Here is a tiny trained network, its code and every weight. The questions are about switching its units off for an input and a target symbol, where a switched-off unit gives its printed mean instead of its output.

import numpy as np


def w(rows, s, z=0):
    codes = np.array(rows[::2]) - 128.0
    scale = np.full(codes.shape[1], s)
    scale[-1] = z or s
    return codes * scale


def norm(h):
    return h / np.sqrt((h * h).mean(-1, keepdims=True) + 1e-5)


def f(y):
    return np.maximum(y, 0)


def softmax(a):
    e = np.exp(a - a.max(-1, keepdims=True))
    return e / e.sum(-1, keepdims=True)


def log_softmax(a):
    a = a - a.max(-1, keepdims=True)
    return a - np.log(np.exp(a).sum(-1, keepdims=True))


def net(x, mask):
    ids = ['ΔΞΨαβγεηθλμπστφω'.index(c) for c in x.split()]
    T = len(ids)
    res = E[ids] + P[:T]
    u = 0
    for l in range(3):
        q, k, v = (norm(res) @ M[l].T for M in (Q, K, V))
        z = softmax(np.where(np.tri(T) > 0, q @ k.T / 3**0.5, -1e9)) @ v
        res = res + np.where(mask[u], z, O[l][:, -1]) @ O[l][:, :-1]
        u += 1
        y = f(norm(res) @ A[l][:, :-1].T + A[l][:, -1])
        res = res + np.where(mask[u : u + 12], y, B[l][:, -1]) @ B[l][:, :-1]
        u += 12
    return log_softmax(norm(res)[-1] @ U[:, :-1].T + U[:, -1])


Q, K, V, O, A, B = {}, {}, {}, {}, {}, {}
E = w([
[159,252,72,209,167,121],'Δ',
[114,121,70,143,142,78],'Ξ',
[149,86,140,138,142,172],'Ψ',
[155,100,111,180,76,90],'α',
[102,160,74,74,173,128],'β',
[153,132,130,115,181,142],'γ',
[121,204,91,64,100,153],'ε',
[152,56,186,191,149,206],'η',
[129,101,67,130,123,118],'θ',
[79,242,149,128,157,152],'λ',
[149,120,130,176,134,131],'μ',
[104,168,181,169,124,114],'π',
[136,94,128,137,124,109],'σ',
[88,109,220,20,112,75],'τ',
[140,117,154,99,121,124],'φ',
[105,119,138,143,112,128],'ω',
],0.021)
P = w([
[145,4,116,116,142,87],'0',
[133,135,132,90,170,123],'1',
[123,154,89,169,108,125],'2',
[74,54,127,173,114,94],'3',
[162,139,117,80,174,124],'4',
[123,127,109,140,95,130],'5',
[78,46,123,183,124,95],'6',
],0.013)
Q[0] = w([
[131,47,221,188,78,1],'L0H0',
[124,97,81,126,218,66],'L0H0',
[243,20,39,207,72,100],'L0H0',
],0.0061)
K[0] = w([
[49,110,196,117,95,136],'L0H0',
[152,178,156,132,159,57],'L0H0',
[160,102,77,209,2,139],'L0H0',
],0.0067)
V[0] = w([
[58,90,119,173,117,100],'L0H0',
[38,90,73,133,253,186],'L0H0',
[129,143,138,109,68,152],'L0H0',
],0.0044)
O[0] = w([
[186,111,254,126,128,84,253],'L0H0',
[109,124,122,104,115,156,168],'L0H0',
[157,64,205,88,69,114,48],'L0H0',
],0.0063,0.0021)
A[0] = w([
[192,97,75,133,162,185,149],'L0N0',
[160,64,145,179,141,136,186],'L0N1',
[120,227,92,170,163,88,66],'L0N2',
[101,195,110,106,112,150,130],'L0N3',
[157,131,170,204,98,70,184],'L0N4',
[142,169,51,132,131,183,187],'L0N5',
[170,116,154,201,2,189,77],'L0N6',
[207,186,166,83,93,96,124],'L0N7',
[149,128,74,203,196,104,94],'L0N8',
[106,121,27,80,109,143,47],'L0N9',
[123,115,85,168,64,67,4],'L0N10',
[160,127,155,115,95,125,175],'L0N11',
],0.0091,0.0025)
B[0] = w([
[173,138,129,131,135,186,189],'L0N0',
[116,100,116,98,254,27,245],'L0N1',
[134,48,144,3,135,159,175],'L0N2',
[156,105,189,225,215,183,153],'L0N3',
[154,159,184,83,178,96,253],'L0N4',
[106,105,130,195,96,177,178],'L0N5',
[127,178,13,56,130,92,206],'L0N6',
[177,157,218,122,124,129,147],'L0N7',
[120,191,120,127,28,161,224],'L0N8',
[159,178,139,191,76,98,169],'L0N9',
[134,55,130,128,67,194,194],'L0N10',
[104,152,192,41,91,179,150],'L0N11',
],0.0056,0.0075)
Q[1] = w([
[163,145,178,211,52,255],'L1H0',
[71,67,181,168,198,133],'L1H0',
[204,128,148,31,215,215],'L1H0',
],0.008)
K[1] = w([
[136,89,97,254,123,201],'L1H0',
[82,86,228,84,149,158],'L1H0',
[79,148,34,146,243,106],'L1H0',
],0.0077)
V[1] = w([
[77,132,80,155,138,101],'L1H0',
[95,181,111,141,148,125],'L1H0',
[182,83,150,254,121,157],'L1H0',
],0.0071)
O[1] = w([
[84,66,14,85,153,154,107],'L1H0',
[137,208,222,101,254,73,77],'L1H0',
[196,126,143,180,184,104,5],'L1H0',
],0.0078,0.0021)
A[1] = w([
[116,82,73,203,143,109,4],'L1N0',
[158,107,42,110,97,94,139],'L1N1',
[86,47,168,39,145,92,73],'L1N2',
[110,82,116,197,151,134,112],'L1N3',
[81,236,156,157,96,167,229],'L1N4',
[219,134,153,155,160,197,220],'L1N5',
[183,90,112,106,181,133,137],'L1N6',
[52,137,147,156,59,106,82],'L1N7',
[196,77,119,107,39,116,121],'L1N8',
[123,103,195,1,116,189,196],'L1N9',
[66,63,107,153,137,161,97],'L1N10',
[182,126,69,91,121,80,104],'L1N11',
],0.0088,0.0028)
B[1] = w([
[176,149,130,124,149,107,176],'L1N0',
[84,167,143,115,136,100,233],'L1N1',
[94,141,144,155,104,176,255],'L1N2',
[139,130,89,85,121,90,178],'L1N3',
[125,119,131,99,129,11,198],'L1N4',
[58,151,133,129,75,180,230],'L1N5',
[133,189,73,144,142,92,210],'L1N6',
[138,215,99,163,155,134,168],'L1N7',
[159,115,133,143,132,168,214],'L1N8',
[163,192,77,183,140,161,236],'L1N9',
[121,138,160,122,155,86,173],'L1N10',
[103,166,170,74,146,127,222],'L1N11',
],0.011,0.0056)
Q[2] = w([
[118,120,179,1,84,151],'L2H0',
[117,214,111,211,184,176],'L2H0',
[218,68,190,177,80,146],'L2H0',
],0.008)
K[2] = w([
[139,130,137,3,76,150],'L2H0',
[19,73,189,151,96,92],'L2H0',
[213,95,156,150,139,141],'L2H0',
],0.0063)
V[2] = w([
[73,123,120,227,170,98],'L2H0',
[64,131,94,150,142,93],'L2H0',
[254,184,159,121,65,172],'L2H0',
],0.005)
O[2] = w([
[48,136,255,236,98,114,216],'L2H0',
[117,100,59,192,43,118,252],'L2H0',
[119,44,146,169,93,119,31],'L2H0',
],0.0073,0.0025)
A[2] = w([
[137,83,81,18,126,154,168],'L2N0',
[173,124,221,189,235,161,115],'L2N1',
[106,118,164,64,120,254,77],'L2N2',
[182,51,99,138,150,139,59],'L2N3',
[133,10,216,144,170,106,50],'L2N4',
[93,242,81,108,114,131,150],'L2N5',
[146,204,107,77,166,192,88],'L2N6',
[80,30,119,184,74,142,186],'L2N7',
[85,171,124,98,96,100,78],'L2N8',
[213,80,149,120,142,93,55],'L2N9',
[63,110,140,114,96,121,38],'L2N10',
[214,141,206,79,137,98,2],'L2N11',
],0.0092,0.0033)
B[2] = w([
[62,234,133,196,12,150,143],'L2N0',
[177,207,205,70,30,101,142],'L2N1',
[113,10,139,169,124,101,140],'L2N2',
[163,85,209,122,120,196,131],'L2N3',
[86,2,77,97,98,131,137],'L2N4',
[155,45,134,137,131,97,249],'L2N5',
[155,125,164,92,158,193,180],'L2N6',
[91,228,29,144,230,99,143],'L2N7',
[128,63,158,126,153,162,176],'L2N8',
[70,142,143,161,169,198,136],'L2N9',
[55,139,221,212,191,200,136],'L2N10',
[203,71,100,168,169,160,138],'L2N11',
],0.0075,0.013)
U = w([
[123,227,123,226,83,135,71],'Δ',
[177,32,91,160,90,129,143],'Ξ',
[154,144,54,105,205,161,149],'Ψ',
[168,145,114,94,18,105,149],'α',
[95,53,104,129,175,124,252],'β',
[52,89,134,196,68,185,103],'γ',
[119,126,203,134,77,93,87],'ε',
[162,108,81,213,176,174,62],'η',
[162,164,27,173,81,118,113],'θ',
[30,138,160,178,179,136,33],'λ',
[138,143,142,14,147,99,112],'μ',
[202,151,132,156,193,47,89],'π',
[135,41,188,100,141,167,215],'σ',
[145,170,192,135,99,141,149],'τ',
[248,120,156,127,147,157,204],'φ',
[68,159,73,89,80,166,226],'ω',
],0.014,0.0036)

Each question gives the input, a string of symbols that net reads in full, and the target symbol t.
The units are the heads (3 rows each of Q, K, V and O) and the neurons (one row each of A and B). Each row of codes is followed by its name. A weight is (code - 128) times the scale printed after its matrix; where a second scale follows, it is the last column's (O, A, B and U).
mask holds one flag per unit, layer by layer, with each layer's heads first. A switched-off unit (its flag False) gives its mean, the last column of its rows in O or B, instead of its output. The means were averaged over made-up inputs and are rounded, as every weight is.
A unit's drop is (log p(t) with every unit on - log p(t) with that unit switched off) / (log p(t) with every unit on - log p(t) with every unit switched off).
The circuit of an input: a set's keep is (log p(t) with only the set's units on - log p(t) with every unit switched off) / (log p(t) with every unit on - log p(t) with every unit switched off). Starting from the 12 units with the biggest drops (on a tie, the unit counted first), units are removed one at a time, each time the one whose removal leaves the highest keep (on an exact tie, the one counted first), for as long as the keep stays at least 0.8.
units of the circuit, in order: the units of the circuit, biggest drop first
most important unit: the unit with the biggest drop
top k neurons: the k neurons with the biggest drops, biggest first
top k neurons in layer l: the k neurons of layer l with the biggest drops, biggest first
input β μ μ ω μ, target Δ: units of the circuit, in order => L1N5
input μ γ φ μ, target Δ: units of the circuit, in order => L1H0; L1N7
input β σ τ β ω μ Ψ, target λ: units of the circuit, in order => L1N10; L2N5
input Ψ μ θ ω σ, target Δ: units of the circuit, in order => L1N9; L1N2
input Ψ σ β σ α μ Δ, target π: units of the circuit, in order => L1N2; L0N2
input μ ω ω φ σ, target φ: units of the circuit, in order => L1N9; L2N6
input η ε μ β λ μ γ, target π: top 2 neurons in layer 0 => L0N1; L0N6
input α τ β γ φ α α, target Δ: units of the circuit, in order => L2N5; L2N7
input λ μ π θ ω, target Δ: top 3 neurons in layer 0 => L0N1; L0N9; L0N6
input Ξ φ λ, target λ: top 3 neurons => L0N3; L1N4; L0N6
input σ β ω, target ω: units of the circuit, in order => L0N6; L1H0
input α β ω α σ ε, target ε: top 3 neurons in layer 0 => L0N3; L0N9; L0N5
input μ ω ε σ, target λ: top 2 neurons in layer 1 => L1N2; L1N4
input γ ω φ ω μ λ, target λ: top 3 neurons => L0N3; L1N4; L0N4
input μ μ τ μ μ ε, target ε: most important unit => L1N4
input η μ μ α, target π: top 2 neurons in layer 1 => L1N5; L1N0
input μ π β ω θ, target Δ: top 2 neurons in layer 1 => L1N5; L1N1
input α θ μ σ μ μ β, target π: top 2 neurons => L0N9; L1N5
input π Δ α β α ω α, target λ: top 3 neurons => L0N1; L0N4; L0N6
input ω Ψ μ σ Ξ η, target η: top 3 neurons in layer 0 => L0N6; L0N1; L0N8
input Δ μ γ μ μ α π, target ε: top 2 neurons => L2N1; L1N5
input σ σ μ β Ξ η μ, target π: most important unit => L1N0
input σ γ α μ μ Ξ, target Ξ: top 2 neurons => L1N7; L1N1
input μ Ξ μ ω μ σ, target σ: top 2 neurons => L0N6; L1N2
input ω σ Ψ γ μ ω, target ω: top 2 neurons => L0N6; L1N9
input ω α ε ω τ, target σ: top 3 neurons => L2N2; L1N2; L1N6
input μ τ μ ε Ψ σ, target σ: top 2 neurons => L0N6; L1N9
input μ ω π μ σ α, target α: top 4 neurons => L0N6; L2N0; L0N10; L1N8
